Here is a tiny trained network, its code and every weight. The questions are about switching its units off for an input and a class, where a switched-off unit gives its printed mean instead of its output.

import numpy as np


def w(rows, s, z=0):
    codes = np.array(rows[::2]) - 128.0
    scale = np.full(codes.shape[1], s)
    scale[-1] = z or s
    return codes * scale


def norm(h):
    return h / np.sqrt((h * h).mean(-1, keepdims=True) + 1e-5)


def f(y):
    return y / 2 * (1 + np.tanh(0.7978845608 * (y + 0.044715 * y**3)))


def log_softmax(a):
    a = a - a.max(-1, keepdims=True)
    return a - np.log(np.exp(a).sum(-1, keepdims=True))


def net(x, mask):
    res = np.array(x, float).reshape(1, 7) / 4 @ E
    u = 0
    for l in range(3):
        y = f(norm(res) @ A[l][:, :-1].T + A[l][:, -1])
        res = res + np.where(mask[u : u + 8], y, B[l][:, -1]) @ B[l][:, :-1]
        u += 8
    return log_softmax(norm(res)[-1] @ U[:, :-1].T + U[:, -1])


A, B = {}, {}
E = w([
[100,26,115,131,157,82,23,112,215,169,132],'x0',
[163,82,72,93,204,179,115,205,112,48,128],'x1',
[73,155,92,47,124,142,111,65,115,71,74],'x2',
[119,174,2,141,103,109,190,149,213,141,149],'x3',
[134,129,137,130,140,134,135,111,143,119,137],'x4',
[73,182,109,160,200,129,85,130,101,149,173],'x5',
[146,175,151,79,174,108,139,160,144,166,73],'x6',
],0.0059)
A[0] = w([
[130,207,98,187,209,98,43,119,83,138,180,63],'L0N0',
[172,127,243,99,152,168,47,115,80,76,151,24],'L0N1',
[125,77,112,143,185,77,138,138,117,154,55,20],'L0N2',
[147,193,82,138,192,165,66,84,83,190,205,5],'L0N3',
[156,100,192,205,140,74,154,233,127,160,199,57],'L0N4',
[122,60,73,198,75,123,99,99,62,56,156,131],'L0N5',
[240,33,147,44,27,115,180,138,146,139,132,112],'L0N6',
[116,170,181,100,193,188,138,194,201,199,1,119],'L0N7',
],0.0053,0.0029)
B[0] = w([
[12,74,155,82,137,118,172,178,151,127,91,208],'L0N0',
[168,99,155,96,110,117,110,160,60,171,100,225],'L0N1',
[205,146,124,106,146,87,110,111,122,78,112,111],'L0N2',
[39,71,105,168,60,128,135,148,162,94,18,155],'L0N3',
[128,144,87,113,217,236,141,71,155,197,110,255],'L0N4',
[118,77,98,164,145,97,135,92,66,120,158,217],'L0N5',
[1,115,144,158,180,144,135,156,155,135,107,249],'L0N6',
[83,59,71,190,163,101,162,79,67,91,195,247],'L0N7',
],0.0086,0.0025)
A[1] = w([
[186,39,108,78,136,69,81,107,200,141,99,71],'L1N0',
[142,47,198,159,101,126,188,132,209,58,49,53],'L1N1',
[97,161,92,16,135,121,60,27,104,94,104,3],'L1N2',
[162,182,145,63,236,23,169,160,142,157,48,137],'L1N3',
[95,202,153,180,145,141,152,145,95,43,130,81],'L1N4',
[89,167,200,172,102,77,110,47,107,229,127,85],'L1N5',
[162,87,107,128,120,97,1,151,213,150,69,34],'L1N6',
[136,174,139,177,143,57,69,119,223,100,139,25],'L1N7',
],0.0055,0.0021)
B[1] = w([
[133,213,142,208,150,140,148,161,57,121,136,190],'L1N0',
[4,150,119,123,147,100,106,159,131,120,78,131],'L1N1',
[148,90,104,152,121,173,82,109,165,181,92,177],'L1N2',
[133,1,109,196,53,148,149,61,121,57,156,199],'L1N3',
[133,140,184,201,99,135,131,165,98,129,109,185],'L1N4',
[115,129,141,43,69,92,146,120,151,162,161,251],'L1N5',
[113,253,171,199,199,133,72,89,69,86,148,179],'L1N6',
[157,158,145,102,134,88,141,122,100,128,102,129],'L1N7',
],0.0079,0.0029)
A[2] = w([
[82,100,107,114,189,37,39,67,164,124,188,251],'L2N0',
[99,138,38,75,69,179,51,33,100,87,14,102],'L2N1',
[205,109,88,126,184,219,109,185,170,56,108,81],'L2N2',
[112,81,132,185,109,30,209,38,37,142,203,236],'L2N3',
[131,89,124,88,180,160,71,242,106,35,186,90],'L2N4',
[162,203,56,204,62,161,190,133,152,172,66,164],'L2N5',
[147,193,173,89,67,219,214,185,80,100,88,65],'L2N6',
[119,203,2,142,122,73,145,153,245,67,184,78],'L2N7',
],0.0061,0.0022)
B[2] = w([
[188,200,131,157,104,177,175,188,100,47,121,222],'L2N0',
[143,112,106,175,215,163,175,164,192,250,184,178],'L2N1',
[111,205,142,79,62,148,130,92,149,152,186,167],'L2N2',
[157,132,48,107,150,142,147,135,150,46,119,254],'L2N3',
[115,192,120,79,15,33,188,68,248,162,120,177],'L2N4',
[142,114,137,95,177,119,67,152,118,115,131,194],'L2N5',
[131,176,140,225,174,110,38,133,153,112,125,185],'L2N6',
[148,16,254,93,114,103,53,105,32,159,61,197],'L2N7',
],0.0081,0.0067)
U = w([
[160,220,139,200,161,120,84,145,112,94,124,141],'0',
[146,99,107,138,181,210,135,113,175,240,147,221],'1',
[6,93,151,136,123,109,139,176,158,127,65,71],'2',
[191,54,174,54,113,89,70,138,65,152,88,208],'3',
[135,188,130,41,45,80,154,101,196,141,168,168],'4',
[141,60,56,145,130,130,179,92,106,72,149,6],'5',
],0.018,0.0015)

Each question gives the input, the list of numbers given to net, and the class t.
The units are the neurons (one row each of A and B). Each row of codes is followed by its name. A weight is (code - 128) times the scale printed after its matrix; where a second scale follows, it is the last column's (A, B and U).
mask holds one flag per neuron, layer by layer. A switched-off neuron (its flag False) gives its mean, the last column of its row in B, instead of its output. The means were averaged over made-up inputs and are rounded, as every weight is.
A unit's drop is (log p(t) with every unit on - log p(t) with that unit switched off) / (log p(t) with every unit on - log p(t) with every unit switched off).
The circuit of an input: a set's keep is (log p(t) with only the set's units on - log p(t) with every unit switched off) / (log p(t) with every unit on - log p(t) with every unit switched off). Starting from the 12 units with the biggest drops (on a tie, the unit counted first), units are removed one at a time, each time the one whose removal leaves the highest keep (on an exact tie, the one counted first), for as long as the keep stays at least 0.8.
circuit, biggest first: the units of the circuit, biggest drop first
k most important neurons: the k neurons with the biggest drops, biggest first
top k neurons in layer l: the k neurons of layer l with the biggest drops, biggest first
input [8,-8,-5,4,1,-1,-6], class 0: circuit, biggest first -> (L1N6 L2N0)
input [5,-7,7,0,-3,7,-1], class 1: circuit, biggest first -> (L2N1)
input [8,-7,0,-8,-1,-5,8], class 0: 4 most important neurons -> (L1N6 L2N0 L1N0 L2N7)
input [-4,-6,-4,-8,4,5,1], class 3: 2 most important neurons -> (L0N1 L2N4)
input [-1,6,6,-1,-7,1,0], class 1: 2 most important neurons -> (L2N1 L1N2)
input [7,5,8,-7,1,1,-2], class 1: 2 most important neurons -> (L1N2 L2N1)
input [8,8,-8,6,-4,-8,-3], class 0: circuit, biggest first -> (L1N6 L1N0)
input [0,7,-4,5,-4,-5,0], class 4: top 2 neurons in layer 2 -> (L2N4 L2N2)
input [-3,1,6,3,2,7,-4], class 2: 3 most important neurons -> (L0N0 L0N4 L0N3)
input [-6,4,-8,-1,-2,-2,-5], class 1: 2 most important neurons -> (L0N4 L2N0)
input [4,6,-8,7,-5,-2,-7], class 1: 2 most important neurons -> (L0N4 L0N7)
input [5,-5,-4,7,-4,-1,8], class 5: 2 most important neurons -> (L2N3 L1N3)
input [-4,-6,-5,1,-5,6,-4], class 2: 4 most important neurons -> (L0N0 L0N3 L2N1 L2N4)
input [-2,6,5,0,-2,4,-2], class 4: circuit, biggest first -> (L2N4)
input [-7,-8,-7,-8,-8,8,-7], class 2: circuit, biggest first -> (L0N0 L2N0)
input [7,-2,-2,8,4,4,2], class 3: top 2 neurons in layer 2 -> (L2N7 L2N6)
input [3,-4,-8,-8,-6,6,-5], class 1: 3 most important neurons -> (L0N4 L2N7 L2N5)
input [-2,3,-4,5,1,-4,-2], class 3: 2 most important neurons -> (L2N7 L0N0)
input [8,5,5,3,7,7,4], class 0: 2 most important neurons -> (L2N0 L1N6)
input [-7,-1,3,-4,6,-6,-3], class 0: circuit, biggest first -> (L2N6)
input [-6,8,6,5,-5,-1,-7], class 4: 3 most important neurons -> (L2N4 L2N2 L0N7)
input [2,7,4,4,6,7,2], class 2: top 3 neurons in layer 0 -> (L0N0 L0N3 L0N1)
input [3,-6,-4,-5,7,7,-6], class 2: top 3 neurons in layer 0 -> (L0N0 L0N3 L0N7)
input [-2,5,-3,-5,3,-7,-6], class 2: top 2 neurons in layer 0 -> (L0N6 L0N7)
input [7,8,2,3,8,-4,4], class 4: top 3 neurons in layer 2 -> (L2N4 L2N2 L2N6)
